Each row is followed by its class.
[ 12   2   2  -2  12   7   9  -4   0   4 -20  -6  -6   3   3   1   9  -6
  18   1   6   6 -22 -15  -2 -11   2   1   3  -8   2  15 -12 -35 -14   1
   4 -21   3  -5  -4  -5   8   9  -3   1  -3   5   6  18  12  -5   8   2
  -7  -3   6  -6   0  -7   1  -5 -16  -5   0  -4   7  -3  -1 -17   2 -21
   1 -11   1   6   1] => Q_999
[ -1  -2   1  -4   6   5   5  -9   3  -3  -7  -1  -4   2   1   0   6  -2
   3  -2   2   3 -10 -10  -2  -4   2   2   2  -5  -1   9  -5 -19  -1   8
   0 -23   2  -3   0  -2  -5   6  -1   3  -4   6 -13  -1   2  -1   4  -5
  -8  -2   8  -3   9 -10   1   7  -2  -6   0  -4   7  -2   1  -8   0  -9
  -1 -13   2  10  -2] => Q_999
[ -4  -5   1   3  -1 -10  -6  -1  -1  10   5   8  -3   4  -1   0  -4   1
   7 -16  -1  -1   9   1  10   3   4   3   1   1   3  13   5  -2   5   0
   1  14  -4  -3  -9   6  -6   5   0   0  -1   1  -2 -33 -12   2  -3   0
  -3   1  -5  -2   3   2  -4   8  -3  -3  -2  -1  -5  -2  -4   8   3   6
   9  -5  -3 -10  -3] => Q_558
[ -3  -2   2  -1  10  -2   0   0  -1  21 -14 -10  -9   6  -1  -2  -2   0
  10 -13   9   5  -4   4   0 -14   2  -4   6   0  -1  15  -4 -18  -8   4
  -2  14  -2  -8 -15   2  -7   2  -4   1  -1   0  -2   6  -3  -6   0   2
  -5   4   6  -4   8   8  -2 -13 -13   0  -2  -1   4   2  -9 -12   2 -12
   6  -5   0  -5  -9] => Q_558
[  3  -4  -7  -4   3  -1  -2   3  -3  -1 -10   6  -8  10  -5   2   7  -2
  12  -2   7  -3   3   2   6  -2   3  -2  10  -7   9  20  -7 -16 -12   1
  -3  27   2  -8  -4  -5 -11  28  -3  -7   1   9   1 -21  -5  -9  -1   4
  -3  -6  -3  -3   3   5   0   5 -22  -6  -2   7   8  -2  -1  -7   4   1
  12 -10  -1  -4   0] => Q_558
[ 17  -1  -1  -6   3  11   1   1   1  -6 -20   1   1  12  -2  -1   9  -3
  15   1   4   2 -10 -13   0  -6  -1   2   5  -7   1  10  -8 -30 -11   6
   1 -17   2  -4   7  -9  -6  10  -1   4  -3   5   8   4   7  -8   8   2
   1 -12   5  -6   7  -7  -3   4 -12  -8   1  -1  10  -8   2 -13  -1 -12
   3 -10  -2   4   4] => Q_999
[  2  -1   0  -4   4  -4   1   0  -4  14 -13  -2  -9   3   5  -1  -5  -3
  12  -3   8   2  -6   5   4 -10   1  -4   6  -3   1  10  -9 -15 -11   2
  -2  14   9  -4 -11   1  -8   3  -2   2   0   0  -2  12   5  -6  -7   3
  -7   7   2 -10  -4   2   0 -10 -12  -2   3   8   3   2  -7 -10   5  -9
   4  -2   1  -3   2] => Q_558
[  1  -6  -6   1   6  -3   0   3   4  13  -7   3  -5   9  -2   9  -1   0
   4 -13   1   0   4   0   3  -2  -9   1   6  -1   1  12   0  -8  -7   3
   0  18   3  -4 -18   0  -2   3  -4  -4  -2   5   3 -23 -10  -2  -4   3
  -5  -1   0  -3   6   4  -3   1  -4  -4  -7  -8  -1   0  -3   3  -1   2
   5  -2   8 -10  -1] => Q_558
[ 16  -6 -21 -14  -1  15  -2   0  -9 -38 -38  12  -4  16  -7   0  25  -1
  21   7  -6  -8  -3 -37   1  -6   6   2   8 -15   9  28 -12 -47 -30   4
   4  -1   3  -1  20 -20 -26  35  -6 -26  -8  15   9 -46  -1 -10  11   2
  13 -29   8  -5   3  -7   6  35 -21 -18  -6  -2  20 -20  13  -3   7  -5
   8 -31  -2   2   8] => Q_999
[ 12  -8 -22  -6   0   3  -6  11 -11 -23 -27   5 -10  15  -7  -4  15  -3
  19  -9   5  -6  11 -21  10 -11   0   3  12  -1  13  31  -8 -30 -26   2
  -2  35   1  -4   8 -15 -17  27  -4 -33   0   8   6 -53  -4  -6   1   2
  17 -20   1  -1   2   6   2  20 -17  -9  -2  -1   7 -12   5   2   4   4
  13 -28   1  -5   3] => Q_558
[  1   0   1  -9   3  14   2   2  -2  -2 -16  -1  -4   3  -2  -4   9  -3
  12   5   1   6 -14 -15  10  -7   7  -3  -1  -1   2  17 -11 -29 -10   3
  -2 -21   1  -6   4  -3  -6  12  -5   1  -5   6   5   0   8  -5   7   0
  -7   6   9  -3   0 -11   0  12 -14  -9  -5  -2  14  -6   4 -14   2 -14
   1   0   1   3   1] => Q_999
[  3  -5   3  -9   7   7   2   1   1   5 -17  -9  -2  11   1  -6   6  -5
  12   3  -2   3 -18 -13   3  -9  -1  -3   4  -3   1  33 -14 -27  -7   3
   2   2   5  -2   3  -5  -6   9  -1   7  -1   4   5  19   8  -8   5  -4
  -6   5  12  -2   6  -9   5   6 -23  -8  -1   1   7 -10   2 -15   1 -12
   5  -8   0   2   1] => Q_999
[  7   1   3 -23   8   7   4  -4   1   2 -15  -3  -2   0   3  -3   5  -8
   9   1  -1   4 -17  -5  -1  -4  -1  -3  -1  -4   0   9 -10 -27  -9   3
   1 -31   2  -5   0  -3  -4   5   1  -2   7   3   3  15  11  -6   8  -5
  -6  -5   6 -12   1  -5   2  -1  -7  -5   2  -5   9  -5   0 -13   1 -17
   1  -2   4   5   3] => Q_999
[  2   0   3  -9   9  -9  -1   3   0  23 -18  -5  -9   3  -2   0  -5  -7
  10  -7  26  -3  -5  -3   3 -11   3   1   4  -2  -2  18  -9   8 -18   2
  -2  18  -2  -5 -14  -3 -16   9  -5  -2   1  -3   3   9  -4  -3   0  -1
  -2   5   3 -15   1   3  -1 -12 -13   0   0  -1   3  -5  -3 -11   3 -15
   4  -5   3 -10   1] => Q_558
[  4  -1  -5  -2   3   4  -3   3  -5  -5 -20  -2  -8   8  -6   1   3  -3
  15 -10  25  -5   6  -6   3  -7   3   0   8  -5  23  13  -9 -19 -15   6
  -1  30   2   0  -2  -6  -9  16  -4  -9  -4   2   2 -25  -6  -3   0   1
   9  -8   0   4   4   3   4   6 -11  -3  -3  -1   2  -7   5  -2   8  -3
   6 -14   0  -4   0] => Q_558
[  2  -6  -3  -1  10  -6  -9   3  -1   9  -1   5  -5   4  -2   0  -8  -4
   6 -14   6  -2   5   1   0  -2   4   0   4   3   3  16   3 -16 -10   0
   0  17   1  -4 -11  12  -6  13  -2  -6   2  -3   0 -25 -12  -4  -6  -7
  -8   0   2  -2   3   3  -6   5   1  -5  -3  -3   4   0  -4   1  11   2
   9  -8   3 -11   1] => Q_558
[  7  -3  -3  -5   1   7   3   1  -5   1 -20  -1  -5  -2   2  -2   8  -5
  13   2   6  -1 -15 -13   0 -14  -8  -1   2  -8   1  15 -11 -29  -9   2
   0 -19   2  -3   3  -8  -5   6  -2  -1   0   5   3   7  10  -4  19   0
  -3  -5   5  -5   1  -9   0  -3 -11  -7   0  -3   7  -3   2  -9   1 -18
   0  -7   1   5   1] => Q_999
[  2  -3   5  -5   9  -4  -1   1  -3  13 -18  -4 -15   5   3   3  -5  -4
  11  -1   4   2  -4   2   6  -7   2  -6   6   0  -4  19 -11 -10  -7   0
   0  26   4  -2 -12   0  -7   6  -3  -3  -4  -2   3  11  -3 -11  -3  -1
  -5   1   0  -4   1   0   2  -8 -14   1   1  -2   5  -3  -6 -11   1  -7
   8  -4   1  -3   3] => Q_558
[  5  -1  -3  -6   4  13   0  -1   1   3 -22   2   0   5   0  -3  17   1
  14   9   4  -1 -18 -19  -4  -7   6  -1   2  -5  11  16 -11 -34 -10   3
   2 -22   3  -3   7  -3  -9  14   0   0  -3   4   5   6   7  -4   9   0
  -6  -8   8  -1   1 -11   1   9 -17 -11  -5  -3   9  -6   2 -36   2 -13
   1 -10  -1   3   9] => Q_999
[  5   8  -3  -3   4   0   0  -1  -7  -7 -16   2  -1   5  -1   4  12  -1
  13  -2  -1   1 -12 -15  -3  -3   0   1   7  -7   2  11 -11 -31  -9   3
   3 -23  -2  -4   6  -4  -5  12  -2  -3  -4   5   4   7  10  -5   6   1
  -3  -6   3  -2   4  -7   4   5  -5  -6  -2  -3   8  -9   3 -14   0 -15
   0  -6   0  -1   4] => Q_999
[ -2  -5   3  -3   5   5   1   3 -11   3  -8   8   0   0  -1  -7   1  -2
   9   6   4   4 -16 -15   4   1   2   0  -7  -1  -1  11  -2 -19  -6   7
   7 -18   1  -8   2  -4  -2  13   0  -2   2   4   3 -10   2  -1   0   4
  -3  -4   5  -2   1 -12   2  14  -4  -7  -6   0   8  -3   0  -4   3  -5
   2 -17  -1   9   2] => Q_999
[  9   1   1  -5   2  11   5   0  -8  -6 -19  -5  -5   2   0  -1  12  -9
  16  -5   3   6 -24 -14  -2 -13   1  -2   2  -7   4  14 -11 -36 -13   3
   1 -30  -4  -5   3 -10  -9  12  -1  -1  -3   9   8  19  12  -4   9   0
   8 -10   7  -7   5  -8   4  -3 -14 -11   2  -4   9  -5   0 -19   2 -20
  -1  -8   5  -1   7] => Q_999
[  1  -2  -2  -2   7   9   6  -3   0   0  -8   5  -3   1  -5  -1   9   0
  10   4   1  -9 -12 -16   4  -5   4  -2   4  -5   2  12  -2 -24 -13   5
   2 -20   2  -3   7  -2  -5  14   4  -5  -3   5  13  -6   5  -1   6   3
  26  -3   7  -2  -2 -11  -1  13 -11  -5  -6  -1  10  -4  -4  -3   0  -7
   2  -8   0  -2   5] => Q_999
[  4  -2   2  -5   5   3   3   4  -1   8 -13   2  -7   8   3  -5   3 -11
  13  -8   2   2   0  -1   1  -8   2  -1   7  -3  -1  15  -2 -21 -12  -1
   5  15   4  -2 -13   3 -10  13  -2  -5  -2   2   2 -11   0  -5  -3   2
  -4   1   1  -3   5   2  -1  -3 -12  -6  -3  -3   5  -4  -2  -7   4  -5
   6 -12   1  -5  -4] => Q_558
[  4  -2   6  -4   1  -2   0   2  -3  22 -17  -6  -7   6  -4   1  -1  -9
   8 -13  10   3   0   1   4  -6   4  -8  -2  -1  -1  21  -9 -22 -10   3
   1   6  -1  -3 -13  -2  -9   5  -1   2   0   5   1   4   1  -4   0  -3
  -4   6   2   7   5   0   0 -12 -12  -6   2  -9   5  -4  -7 -11   0 -12
   5  -3   1  -9  -1] => Q_558
[  3  -1  -7  -8   5  11  12  -5  -1  -7 -24  -1  -1   5   1  -1   8  -9
  19  15   2   3 -15 -15  -3 -12  -1   1   5  -7  -1  12  -6 -28 -12   4
   2 -18  -5  -6   3  -8  -6   9  -1   2  -2   2   4   2   4  -9   9   1
  -5  -4   7  -3   1 -12   3   7 -16  -9  -8  -7   8 -21   1 -13   2 -12
  -1  -9  -1   2   5] => Q_999
[  6   1 -16  -3  11  -5  -8   1  -4  13 -21 -11  -8   7   1  -3   2 -10
  15  -4   4   2   0   2   9 -12   1  -2   8  -5  -4  16 -10 -17 -13   5
   0  26   3  -4 -11  -1  -9   4  -3  -1   4   0   3   6  -2  -5  -4  -5
   3   4   0  -7   0   9   0 -12 -11  -1   1  -5   2  -7  -1 -10   5 -12
   8  -8   0  -5   1] => Q_558
[  3  -4   2   0  10   5   3  -1   1   5  -9  -4  -3  -3   3  -5   4  -4
  11   1   2   7 -12  -8   2  -3   2   0   1  -4  -1  10  -1 -22  -8   5
   2 -21   1   0  -3   0  -3   7  -1   5   4  -2   5   1   3  -2   1  -2
  -9   0   2  -5   6 -11   1   7  -7  -7  -5   0   6  -1   0  -9   2  -8
   1  -6   1   1   2] => Q_999
